-19.3	53.2	32.3	34.6	-4.3	17.2	12.9	30.9	43.7	0.0	4.3	0.7	-11.5	-18.8	-43.8	-4.3
-19.3	58.0	39.2	35.3	-4.3	30.7	18.2	28.5	34.7	0.0	7.1	-6.5	-16.6	-18.9	-43.8	-4.3
-19.3	53.2	39.2	38.6	-4.3	17.2	12.9	30.9	43.7	-3.9	2.0	-2.2	-11.5	-22.6	-45.8	-4.3
->
-19.3	58.0	39.2	35.3	-4.3	30.7	18.2	28.5	34.7	0.0	7.1	-6.5	-16.6	-18.9	-43.8	-4.3

17.9	8.6	-27.9	15.4	-2.7	8.6	34.8	13.5	22.5	48.9	-5.5	17.8	-16.0
-5.5	1.8	-10.8	23.7	-4.7	1.8	-8.0	-4.2	16.2	14.0	-20.8	26.4	-6.1
-5.6	-1.9	1.0	26.6	-9.3	-1.9	-19.8	-7.7	20.8	6.0	-22.5	31.4	-6.8
->
-5.5	1.8	-10.8	23.7	-4.7	1.8	-8.0	-4.2	16.2	14.0	-20.8	26.4	-6.1

7.4	7.1	-4.6	3.5	-8.3	-34.6	-13.7	-14.9
-19.3	17.6	-9.7	5.3	7.3	34.4	-14.6	-14.1
9.7	11.4	-4.3	4.9	-5.1	-35.7	-13.8	-32.8
-23.5	26.4	-21.9	5.5	-6.9	-14.7	-24.8	33.4
8.4	19.3	-2.7	13.5	1.7	-30.0	-15.5	-44.9
3.3	5.7	15.9	4.8	23.8	36.9	17.0	-23.9
->
-19.3	17.6	-9.7	5.3	7.3	34.4	-14.6	-14.1
-23.5	26.4	-21.9	5.5	-6.9	-14.7	-24.8	33.4
3.3	5.7	15.9	4.8	23.8	36.9	17.0	-23.9

-51.7	-31.8	12.5	-1.1	6.1	-9.7	19.3
-48.5	-29.7	13.6	-3.4	7.4	-7.4	19.1
-58.0	-35.1	11.2	2.7	3.6	-14.2	19.6
-54.4	-32.7	11.5	0.4	5.2	-11.9	19.2
->
-48.5	-29.7	13.6	-3.4	7.4	-7.4	19.1
-54.4	-32.7	11.5	0.4	5.2	-11.9	19.2

3.2	-0.1	0.8	1.0	17.8	3.2	-17.0	-6.7	0.6	-7.7
7.5	-0.3	1.1	-5.8	-2.9	-34.6	26.3	-2.3	-0.8	-37.0
3.3	1.7	0.0	-3.0	-21.5	-19.1	-52.1	7.8	-0.5	-44.1
-3.1	-3.8	-0.8	2.3	-0.9	11.6	-7.7	1.9	1.5	-4.6
->
7.5	-0.3	1.1	-5.8	-2.9	-34.6	26.3	-2.3	-0.8	-37.0
-3.1	-3.8	-0.8	2.3	-0.9	11.6	-7.7	1.9	1.5	-4.6

-30.4	-58.4	1.8	-51.5	1.4	42.7
-44.6	6.2	-26.4	-41.7	-12.1	-15.5
-16.1	37.2	16.2	-20.5	60.9	-47.0
10.8	-55.5	-26.6	33.7	-4.7	-10.0
35.6	-16.1	-29.3	52.6	-11.3	-59.9
->
-44.6	6.2	-26.4	-41.7	-12.1	-15.5
10.8	-55.5	-26.6	33.7	-4.7	-10.0
---
-9.1	53.2	13.6
-44.4	-39.7	-28.5
-25.1	-39.1	-9.6
-52.1	-8.9	2.9
->
-39.7	-28.5
-39.1	-9.6

-42.6	-18.7	-21.0	28.9
34.0	29.6	36.6	-13.0
-52.8	35.4	-26.7	60.3
->
29.6	36.6
35.4	-26.7

17.2	21.3	12.6	-17.0	44.3
42.8	54.0	27.0	36.9	28.6
3.9	7.7	19.6	-34.1	37.7
-13.8	20.5	-28.2	60.5	-5.5
32.2	12.3	36.0	-31.5	25.9
->
54.0	27.0
7.7	19.6

12.9	-4.9	-13.0	17.0	55.4
16.2	10.2	-16.7	5.2	55.9
1.4	39.7	14.1	-27.8	-34.0
-20.0	-43.9	-6.0	9.6	-35.4
-10.9	-32.1	38.4	33.4	-8.4
->
10.2	-16.7
39.7	14.1

-6.8	-39.1	-24.2
-26.3	-50.9	56.3
-14.6	39.3	16.0
->
-50.9	56.3
39.3	16.0

23.5	-13.1	1.5
45.5	26.9	49.3
-29.9	-49.1	-12.6
->
26.9	49.3
-49.1	-12.6

7.4	61.9	-1.2
1.5	22.4	-36.7
36.8	5.2	-34.2
-23.9	3.2	-4.4
5.6	14.6	-42.5
->
22.4	-36.7
5.2	-34.2

28.6	53.8	19.5	32.4
29.1	39.3	33.2	21.7
15.0	58.5	14.1	20.9
->
39.3	33.2
58.5	14.1
